Here is a tiny trained network, its code and every weight. The questions are about switching its units off for an input and a class, where a switched-off unit gives its printed mean instead of its output.

import numpy as np


def w(rows, s, z=0):
    codes = np.array(rows[::2]) - 128.0
    scale = np.full(codes.shape[1], s)
    scale[-1] = z or s
    return codes * scale


def f(y):
    return y / 2 * (1 + np.tanh(0.7978845608 * (y + 0.044715 * y**3)))


def log_softmax(a):
    a = a - a.max(-1, keepdims=True)
    return a - np.log(np.exp(a).sum(-1, keepdims=True))


def net(x, mask):
    res = np.array(x, float).reshape(1, 6) / 4 @ E
    y = f(res @ A[0][:, :-1].T + A[0][:, -1])
    res = res + np.where(mask, y, B[0][:, -1]) @ B[0][:, :-1]
    return log_softmax(res[-1] @ U[:, :-1].T + U[:, -1])


A, B = {}, {}
E = w([
[48,199,154,55,61,141,76,164,160,120,99,114],'x0',
[180,128,86,98,73,206,114,140,77,182,52,160],'x1',
[104,124,96,29,176,7,141,119,92,160,73,136],'x2',
[86,128,171,188,152,114,144,188,63,40,86,183],'x3',
[62,29,147,161,70,128,134,105,83,137,92,29],'x4',
[165,122,112,135,102,116,153,185,150,106,122,92],'x5',
],0.011)
A[0] = w([
[57,211,160,75,42,108,84,119,194,105,107,111,80],'N1',
[102,109,183,203,156,94,153,216,38,59,73,214,158],'N2',
[116,162,178,194,96,191,144,131,193,123,196,116,113],'N3',
[205,214,101,117,182,129,140,135,190,86,161,218,117],'N4',
[123,103,160,182,77,213,78,121,163,109,193,124,106],'N5',
[132,109,75,114,95,163,137,127,98,176,86,155,80],'N6',
[164,176,62,113,147,149,120,132,109,142,135,179,66],'N7',
[132,111,70,51,172,78,141,139,74,139,104,136,97],'N8',
[198,149,150,136,104,173,157,159,1,172,85,171,96],'N9',
[166,191,105,117,155,126,105,128,165,209,176,81,40],'N10',
[64,142,202,154,174,77,180,143,181,129,210,99,129],'N11',
[99,36,68,129,126,171,92,88,105,92,114,57,69],'N12',
[87,45,197,135,94,146,147,110,73,169,98,83,98],'N13',
[117,103,119,184,92,252,66,141,149,95,175,156,90],'N14',
[199,130,115,75,154,134,126,149,168,130,170,212,113],'N15',
[68,165,199,127,102,127,96,183,132,104,89,142,38],'N16',
[150,146,138,162,111,206,113,130,151,131,142,157,64],'N17',
[145,91,61,93,94,129,92,36,210,173,165,66,75],'N18',
[110,122,120,93,62,172,53,183,155,192,47,175,53],'N19',
[141,22,178,106,71,169,138,101,89,106,148,50,79],'N20',
[87,125,95,39,154,46,159,125,101,147,119,90,133],'N21',
[177,177,118,98,98,119,173,98,133,210,170,53,39],'N22',
[62,141,192,131,154,69,116,130,172,126,227,102,102],'N23',
[191,28,51,209,237,136,199,100,85,146,132,144,99],'N24',
[149,217,74,90,196,179,123,161,179,86,141,200,82],'N25',
[144,107,129,124,106,82,122,107,202,123,153,108,5],'N26',
[210,73,137,146,183,139,218,60,122,128,140,161,42],'N27',
[93,79,102,126,93,85,108,97,113,142,84,27,49],'N28',
[90,147,71,91,178,52,121,152,107,146,64,120,108],'N29',
[174,124,78,111,36,182,103,113,47,148,111,173,99],'N30',
],0.0084,0.0019)
B[0] = w([
[79,156,56,207,24,45,52,125,230,163,137,115,226],'N1',
[130,96,72,77,110,192,165,32,132,70,43,250,248],'N2',
[184,196,112,161,162,157,176,121,108,184,98,97,212],'N3',
[104,92,197,97,134,137,91,172,113,105,63,81,238],'N4',
[164,176,142,135,166,154,178,93,112,200,91,91,217],'N5',
[156,102,107,119,183,34,133,170,83,104,165,137,170],'N6',
[131,122,146,55,148,102,103,174,110,108,120,87,175],'N7',
[130,231,160,181,174,149,179,120,111,196,124,101,193],'N8',
[186,56,78,140,155,89,107,153,76,129,183,139,196],'N9',
[93,88,144,92,123,155,165,61,144,82,88,164,184],'N10',
[223,71,86,105,198,20,97,151,49,105,192,118,221],'N11',
[109,126,185,162,153,95,85,150,120,65,109,109,185],'N12',
[91,69,211,80,164,206,67,205,132,128,118,97,204],'N13',
[123,178,121,237,190,152,185,98,131,179,95,130,218],'N14',
[50,118,181,83,134,167,120,205,102,105,131,100,199],'N15',
[86,123,83,116,37,112,117,80,155,137,121,160,188],'N16',
[147,147,133,143,141,125,180,137,115,128,130,102,179],'N17',
[133,91,77,45,95,217,164,40,110,11,69,222,216],'N18',
[154,87,79,137,111,57,107,169,124,136,154,130,200],'N19',
[89,113,167,144,137,161,111,153,88,112,92,90,204],'N20',
[126,198,142,184,201,131,204,125,129,195,93,108,215],'N21',
[141,120,58,89,140,188,127,126,128,92,86,213,185],'N22',
[205,71,70,108,162,97,88,219,92,139,182,146,216],'N23',
[81,193,93,185,1,107,51,105,217,162,170,115,241],'N24',
[92,100,191,145,126,174,85,191,147,101,93,100,218],'N25',
[121,76,119,113,115,106,183,146,141,125,143,151,157],'N26',
[81,156,124,184,61,132,82,90,234,147,189,87,204],'N27',
[94,136,162,135,148,142,105,161,111,85,86,87,198],'N28',
[139,221,118,157,154,139,169,104,105,180,80,94,205],'N29',
[164,106,103,164,155,66,116,149,62,125,224,116,197],'N30',
],0.0072,0.014)
U = w([
[138,187,148,154,168,142,214,111,120,188,97,103,253],'0',
[88,96,250,109,131,149,89,157,124,84,96,100,127],'1',
[87,144,85,149,36,109,82,105,190,150,154,121,43],'2',
[122,101,94,93,113,162,174,62,122,51,83,200,166],'3',
[180,75,87,126,170,82,120,151,93,122,190,125,84],'4',
],0.014,0.00062)

Each question gives the input, the list of numbers given to net, and the class t.
The units are the neurons (one row each of A and B). Each row of codes is followed by its name. A weight is (code - 128) times the scale printed after its matrix; where a second scale follows, it is the last column's (A, B and U).
mask holds one flag per neuron, in row order. A switched-off neuron (its flag False) gives its mean, the last column of its row in B, instead of its output. The means were averaged over made-up inputs and are rounded, as every weight is.
A unit's drop is (log p(t) with every unit on - log p(t) with that unit switched off) / (log p(t) with every unit on - log p(t) with every unit switched off).
The circuit of an input: a set's keep is (log p(t) with only the set's units on - log p(t) with every unit switched off) / (log p(t) with every unit on - log p(t) with every unit switched off). Starting from the 12 units with the biggest drops (on a tie, the unit counted first), units are removed one at a time, each time the one whose removal leaves the highest keep (on an exact tie, the one counted first), for as long as the keep stays at least 0.8.
units of the circuit, in order: the units of the circuit, biggest drop first
most important unit: the unit with the biggest drop
k most important neurons: the k neurons with the biggest drops, biggest first
drop when u is switched off: that unit's drop, to one decimal
input [5,-3,-5,1,-6,4], class 1: units of the circuit, in order : (N4)
input [-7,-6,7,5,-7,5], class 0: 3 most important neurons : (N8; N29; N21)
input [2,-8,2,2,-5,-6], class 4: 2 most important neurons : (N11; N23)
input [1,4,0,1,-4,7], class 1: units of the circuit, in order : (N25; N4)
input [3,8,2,3,-6,-2], class 4: 2 most important neurons : (N9; N30)
input [-8,2,6,-1,8,3], class 1: 3 most important neurons : (N13; N28; N1)
input [-6,7,-3,-8,7,-5], class 3: 3 most important neurons : (N18; N22; N4)
input [7,-6,3,8,0,-3], class 3: 2 most important neurons : (N2; N24)
input [6,-2,-4,6,3,-4], class 2: 2 most important neurons : (N1; N18)
input [0,-8,3,-7,-3,-4], class 4: 3 most important neurons : (N23; N11; N2)
input [-7,5,5,7,-1,2], class 2: 3 most important neurons : (N24; N27; N18)
input [-2,7,7,5,2,-7], class 0: 3 most important neurons : (N8; N29; N11)
input [-5,2,6,1,2,5], class 0: 3 most important neurons : (N8; N1; N21)
input [-5,-4,3,-6,4,6], class 3: units of the circuit, in order : (N18)
input [3,2,6,-6,1,8], class 0: 2 most important neurons : (N21; N2)
input [-4,0,8,-8,-6,-1], class 0: 4 most important neurons : (N8; N21; N2; N29)
input [6,5,3,-8,-4,-6], class 3: 4 most important neurons : (N18; N24; N10; N22)
input [-8,8,-1,-4,-8,6], class 1: 2 most important neurons : (N4; N15)
input [7,-2,-6,6,-6,-1], class 2: drop when N18 is switched off : 0.3
input [5,6,-4,2,-2,7], class 4: most important unit : N24
input [8,-7,4,4,-5,5], class 2: drop when N16 is switched off : 0.5
input [0,-5,4,-4,3,-5], class 4: drop when N23 is switched off : 1.7
input [-7,3,-3,5,6,0], class 2: drop when N18 is switched off : 0.0
